Below are the code and all the weights of a small trained network. Each question names an input and a class and asks about switching units off, where a switched-off unit gives its printed mean instead of its output.

import numpy as np


def w(rows, s, z=0):
    codes = np.array(rows[::2]) - 128.0
    scale = np.full(codes.shape[1], s)
    scale[-1] = z or s
    return codes * scale


def norm(h):
    return h / np.sqrt((h * h).mean(-1, keepdims=True) + 1e-5)


def f(y):
    return y / 2 * (1 + np.tanh(0.7978845608 * (y + 0.044715 * y**3)))


def log_softmax(a):
    a = a - a.max(-1, keepdims=True)
    return a - np.log(np.exp(a).sum(-1, keepdims=True))


def net(x, mask):
    res = np.array(x, float).reshape(1, 5) / 4 @ E
    u = 0
    for l in range(3):
        y = f(norm(res) @ A[l][:, :-1].T + A[l][:, -1])
        res = res + np.where(mask[u : u + 4], y, B[l][:, -1]) @ B[l][:, :-1]
        u += 4
    return log_softmax(norm(res)[-1] @ U[:, :-1].T + U[:, -1])


A, B = {}, {}
E = w([
[184,110,191,89,152,108,151,118,26,25,91],'x0',
[156,218,183,119,211,71,132,240,208,185,165],'x1',
[141,113,176,143,56,173,138,197,79,100,113],'x2',
[183,137,15,174,170,115,98,137,83,191,128],'x3',
[134,62,72,43,90,92,2,125,72,194,119],'x4',
],0.0087)
A[0] = w([
[153,122,159,159,185,152,152,160,71,68,106,29],'0.n1',
[140,158,68,149,152,90,82,161,108,252,155,46],'0.n2',
[158,49,102,150,151,113,168,83,72,132,107,1],'0.n3',
[148,152,2,163,158,136,105,55,94,136,149,154],'0.n4',
],0.0086,0.0037)
B[0] = w([
[146,114,60,110,150,208,234,167,57,193,69,177],'0.n1',
[1,80,100,8,166,87,206,188,154,109,144,242],'0.n2',
[193,198,157,141,90,149,62,132,174,98,114,172],'0.n3',
[194,135,137,185,51,154,68,85,154,168,110,254],'0.n4',
],0.0096,0.0062)
A[1] = w([
[92,169,151,175,182,126,168,43,90,105,112,61],'1.n1',
[51,49,240,117,146,119,98,102,125,97,159,3],'1.n2',
[180,224,178,184,208,138,132,126,230,139,104,146],'1.n3',
[156,151,142,85,161,51,2,233,133,191,124,33],'1.n4',
],0.0075,0.0031)
B[1] = w([
[136,130,131,72,102,50,129,151,95,178,112,140],'1.n1',
[111,129,86,204,151,112,71,109,199,129,80,171],'1.n2',
[129,168,78,119,35,174,81,76,126,180,142,230],'1.n3',
[208,136,204,131,152,5,149,190,92,149,120,254],'1.n4',
],0.014,0.0046)
A[2] = w([
[113,160,149,114,127,115,85,53,175,243,203,4],'2.n1',
[189,171,69,70,172,117,106,168,173,214,178,137],'2.n2',
[77,254,123,143,160,183,214,210,245,226,244,59],'2.n3',
[133,164,175,183,88,134,147,191,167,102,92,152],'2.n4',
],0.0078,0.0028)
B[2] = w([
[98,117,154,91,143,157,116,119,34,130,59,191],'2.n1',
[101,73,176,151,74,117,178,165,160,116,133,227],'2.n2',
[252,205,180,146,119,122,2,57,84,93,122,253],'2.n3',
[215,142,119,108,164,125,75,87,146,97,150,172],'2.n4',
],0.013,0.0073)
U = w([
[160,154,182,84,131,20,111,202,157,158,161,100],'0',
[200,156,141,144,56,185,46,73,80,116,97,211],'1',
[111,146,83,163,156,122,151,149,139,113,218,2],'2',
[142,141,161,115,154,172,236,195,53,68,113,93],'3',
[6,71,61,127,78,132,133,118,180,159,116,119],'4',
[80,135,146,163,196,112,86,108,210,74,134,49],'5',
],0.018,0.006)

Each question gives the input, the list of numbers given to net, and the class t.
The units are the neurons (one row each of A and B). Each row of codes is followed by its name. A weight is (code - 128) times the scale printed after its matrix; where a second scale follows, it is the last column's (A, B and U).
mask holds one flag per neuron, layer by layer. A switched-off neuron (its flag False) gives its mean, the last column of its row in B, instead of its output. The means were averaged over made-up inputs and are rounded, as every weight is.
A unit's drop is (log p(t) with every unit on - log p(t) with that unit switched off) / (log p(t) with every unit on - log p(t) with every unit switched off).
The circuit of an input: a set's keep is (log p(t) with only the set's units on - log p(t) with every unit switched off) / (log p(t) with every unit on - log p(t) with every unit switched off). Starting from all 12 units, units are removed one at a time, each time the one whose removal leaves the highest keep (on an exact tie, the one counted first), for as long as the keep stays at least 0.8.
units of the circuit, in order: the units of the circuit, biggest drop first
top k neurons: the k neurons with the biggest drops, biggest first
top k neurons in layer l: the k neurons of layer l with the biggest drops, biggest first
drop when u is switched off: that unit's drop, to one decimal
input [2,-1,-2,-3,5], class 0: top neuron	2.n3
input [-7,-7,2,6,0], class 4: top 2 neurons	2.n3, 0.n2
input [7,-1,5,8,-4], class 3: top 2 neurons	0.n1, 2.n3
input [7,-7,8,5,-7], class 3: top 2 neurons	2.n3, 0.n1
input [8,-3,5,1,3], class 3: units of the circuit, in order	2.n3, 0.n4
input [-3,7,-7,0,-3], class 1: top 2 neurons	2.n3, 1.n3
input [3,-5,-3,-7,-3], class 5: units of the circuit, in order	1.n2, 2.n3
input [-3,-3,5,-8,5], class 4: top 3 neurons	2.n3, 1.n4, 0.n4
input [-1,5,-7,7,-3], class 1: top 2 neurons in layer 1	1.n3, 1.n1
input [4,-3,5,-5,0], class 3: top 3 neurons	0.n1, 2.n3, 0.n4
input [-4,-2,5,-2,8], class 4: top 2 neurons	2.n3, 0.n3
input [-1,-6,3,-6,7], class 4: top 4 neurons	2.n3, 0.n4, 1.n4, 2.n4
input [-2,-3,4,-8,-5], class 5: units of the circuit, in order	1.n2, 0.n4, 1.n3
input [3,3,7,2,-3], class 3: units of the circuit, in order	0.n1
input [-5,-1,-6,4,8], class 4: top 2 neurons	2.n3, 0.n2
input [0,-8,3,-6,8], class 4: top 3 neurons in layer 1	1.n4, 1.n2, 1.n3
input [-6,3,6,6,-2], class 0: drop when 0.n2 is switched off	3.6
input [2,-1,7,-6,-3], class 3: drop when 2.n3 is switched off	1.0
input [3,-6,5,-8,-3], class 3: drop when 1.n3 is switched off	0.7
input [5,3,4,-6,7], class 0: top neuron in layer 1	1.n4
